Below are the code and all the weights of a small trained network. Each question names an input and a class and asks about switching units off, where a switched-off unit gives its printed mean instead of its output.

import numpy as np


def w(rows, s, z=0):
    codes = np.array(rows[::2]) - 128.0
    scale = np.full(codes.shape[1], s)
    scale[-1] = z or s
    return codes * scale


def norm(h):
    return h / np.sqrt((h * h).mean(-1, keepdims=True) + 1e-5)


def f(y):
    return np.maximum(y, 0)


def log_softmax(a):
    a = a - a.max(-1, keepdims=True)
    return a - np.log(np.exp(a).sum(-1, keepdims=True))


def net(x, mask):
    res = np.array(x, float).reshape(1, 6) / 4 @ E
    u = 0
    for l in range(2):
        y = f(norm(res) @ A[l][:, :-1].T + A[l][:, -1])
        res = res + np.where(mask[u : u + 15], y, B[l][:, -1]) @ B[l][:, :-1]
        u += 15
    return log_softmax(norm(res)[-1] @ U[:, :-1].T + U[:, -1])


A, B = {}, {}
E = w([
[159,66,197,42,125,177],'x0',
[94,203,132,92,158,8],'x1',
[232,169,139,106,124,124],'x2',
[157,149,145,165,211,79],'x3',
[99,84,146,220,53,104],'x4',
[76,172,255,173,134,220],'x5',
],0.0073)
A[0] = w([
[177,29,174,98,34,226,106],'L0N1',
[66,155,170,163,159,146,134],'L0N2',
[115,97,111,150,68,189,11],'L0N3',
[67,96,89,161,143,146,84],'L0N4',
[65,159,167,197,131,172,21],'L0N5',
[57,83,145,106,78,103,2],'L0N6',
[167,186,166,116,11,114,82],'L0N7',
[112,94,117,181,75,175,67],'L0N8',
[33,47,172,41,165,152,91],'L0N9',
[109,134,93,183,114,236,105],'L0N10',
[35,143,110,112,11,86,17],'L0N11',
[27,153,108,128,113,202,55],'L0N12',
[175,79,96,134,71,197,107],'L0N13',
[52,114,118,68,26,80,98],'L0N14',
[23,169,50,163,102,169,122],'L0N15',
],0.012,0.0054)
B[0] = w([
[121,164,197,196,110,250,255],'L0N1',
[66,177,125,151,171,131,182],'L0N2',
[144,175,182,95,146,177,164],'L0N3',
[169,91,181,139,77,88,160],'L0N4',
[186,24,111,100,69,71,176],'L0N5',
[55,184,86,64,105,119,152],'L0N6',
[192,46,239,125,71,78,168],'L0N7',
[103,163,180,94,173,148,180],'L0N8',
[90,37,203,64,132,189,195],'L0N9',
[108,228,117,163,107,162,192],'L0N10',
[127,184,131,125,46,36,172],'L0N11',
[139,202,177,99,88,162,170],'L0N12',
[99,70,105,125,134,160,200],'L0N13',
[143,181,10,143,109,156,184],'L0N14',
[172,180,150,113,53,63,193],'L0N15',
],0.019,0.0093)
A[1] = w([
[68,80,197,102,149,198,123],'L1N1',
[55,145,125,107,221,114,154],'L1N2',
[169,84,104,45,179,68,112],'L1N3',
[184,133,65,96,87,213,95],'L1N4',
[77,89,100,102,110,28,129],'L1N5',
[144,172,183,55,194,84,121],'L1N6',
[39,88,106,46,117,135,101],'L1N7',
[157,88,141,125,115,204,28],'L1N8',
[48,72,90,138,91,142,20],'L1N9',
[176,143,189,152,133,163,121],'L1N10',
[56,163,153,229,171,155,98],'L1N11',
[118,152,195,142,83,143,3],'L1N12',
[159,40,12,194,141,213,8],'L1N13',
[137,47,59,150,52,97,85],'L1N14',
[251,113,143,57,178,179,5],'L1N15',
],0.015,0.0032)
B[1] = w([
[152,91,142,194,166,155,246],'L1N1',
[105,185,193,133,143,87,154],'L1N2',
[179,172,56,108,154,164,173],'L1N3',
[121,83,124,165,189,99,195],'L1N4',
[53,115,133,182,151,120,182],'L1N5',
[128,99,141,126,187,175,175],'L1N6',
[144,102,96,81,50,163,159],'L1N7',
[134,164,143,171,184,143,200],'L1N8',
[102,141,94,77,112,140,141],'L1N9',
[76,103,115,161,115,139,217],'L1N10',
[62,109,138,36,87,128,188],'L1N11',
[172,144,73,192,161,144,220],'L1N12',
[255,155,78,147,80,133,167],'L1N13',
[130,60,161,139,122,66,168],'L1N14',
[113,86,183,21,104,104,175],'L1N15',
],0.031,0.011)
U = w([
[76,97,78,65,74,159,47],'0',
[241,100,79,119,113,126,2],'1',
[54,132,223,95,167,112,49],'2',
[109,88,105,198,91,25,165],'3',
[127,177,91,130,227,110,146],'4',
[175,82,135,6,191,167,103],'5',
[122,80,194,193,148,244,227],'6',
[135,229,134,140,43,140,149],'7',
],0.019,0.0044)

Each question gives the input, the list of numbers given to net, and the class t.
The units are the neurons (one row each of A and B). Each row of codes is followed by its name. A weight is (code - 128) times the scale printed after its matrix; where a second scale follows, it is the last column's (A, B and U).
mask holds one flag per neuron, layer by layer. A switched-off neuron (its flag False) gives its mean, the last column of its row in B, instead of its output. The means were averaged over made-up inputs and are rounded, as every weight is.
A unit's drop is (log p(t) with every unit on - log p(t) with that unit switched off) / (log p(t) with every unit on - log p(t) with every unit switched off).
The circuit of an input: a set's keep is (log p(t) with only the set's units on - log p(t) with every unit switched off) / (log p(t) with every unit on - log p(t) with every unit switched off). Starting from the 12 units with the biggest drops (on a tie, the unit counted first), units are removed one at a time, each time the one whose removal leaves the highest keep (on an exact tie, the one counted first), for as long as the keep stays at least 0.8.
circuit, biggest first: the units of the circuit, biggest drop first
k most important neurons: the k neurons with the biggest drops, biggest first
k most important neurons of layer l: the k neurons of layer l with the biggest drops, biggest first
drop of u: that unit's drop, to one decimal
input [8,8,-5,3,2,-4], class 0: circuit, biggest first : (L0N1; L1N7)
input [-4,-8,-6,-7,5,-2], class 7: most important neuron of layer 0 : (L0N15)
input [0,1,6,8,0,2], class 2: 2 most important neurons : (L0N5; L0N15)
input [-5,1,4,-2,-7,-1], class 5: circuit, biggest first : (L0N1; L0N10; L1N15)
input [-5,5,-1,-6,7,3], class 3: circuit, biggest first : (L0N1; L0N5)
input [-7,8,-7,0,-2,2], class 3: 2 most important neurons of layer 0 : (L0N1; L0N10)
input [5,8,6,5,6,-4], class 4: circuit, biggest first : (L0N1; L1N3)
input [7,7,0,3,-3,1], class 5: 2 most important neurons of layer 0 : (L0N1; L0N10)
input [2,2,5,4,4,-1], class 5: 4 most important neurons : (L0N1; L0N10; L0N11; L0N2)
input [0,-1,4,5,-1,4], class 2: 2 most important neurons : (L0N1; L0N15)
input [-6,2,-2,6,1,-7], class 3: 2 most important neurons of layer 0 : (L0N1; L0N8)
input [-5,6,-5,-3,5,8], class 3: 2 most important neurons : (L0N5; L0N1)
input [7,1,-4,-4,-2,-8], class 1: 2 most important neurons of layer 1 : (L1N13; L1N7)
input [-3,5,3,-3,-6,-2], class 4: circuit, biggest first : (L0N1)
input [-2,0,-7,1,5,-2], class 3: 2 most important neurons of layer 0 : (L0N1; L0N4)
input [-3,-8,-8,1,5,-8], class 7: 2 most important neurons : (L0N8; L0N5)
input [5,7,8,-6,-1,-8], class 5: 2 most important neurons of layer 1 : (L1N15; L1N3)
input [-3,-3,-2,-8,5,-7], class 7: drop of L0N8 : 0.2
input [0,8,-4,0,7,0], class 3: drop of L0N1 : 0.1
input [-7,-4,4,-4,1,-3], class 3: most important neuron : (L0N1)
input [-5,-3,1,-4,-5,4], class 7: drop of L1N1 : 0.1
input [8,4,-7,8,-6,-8], class 5: drop of L0N1 : 0.4
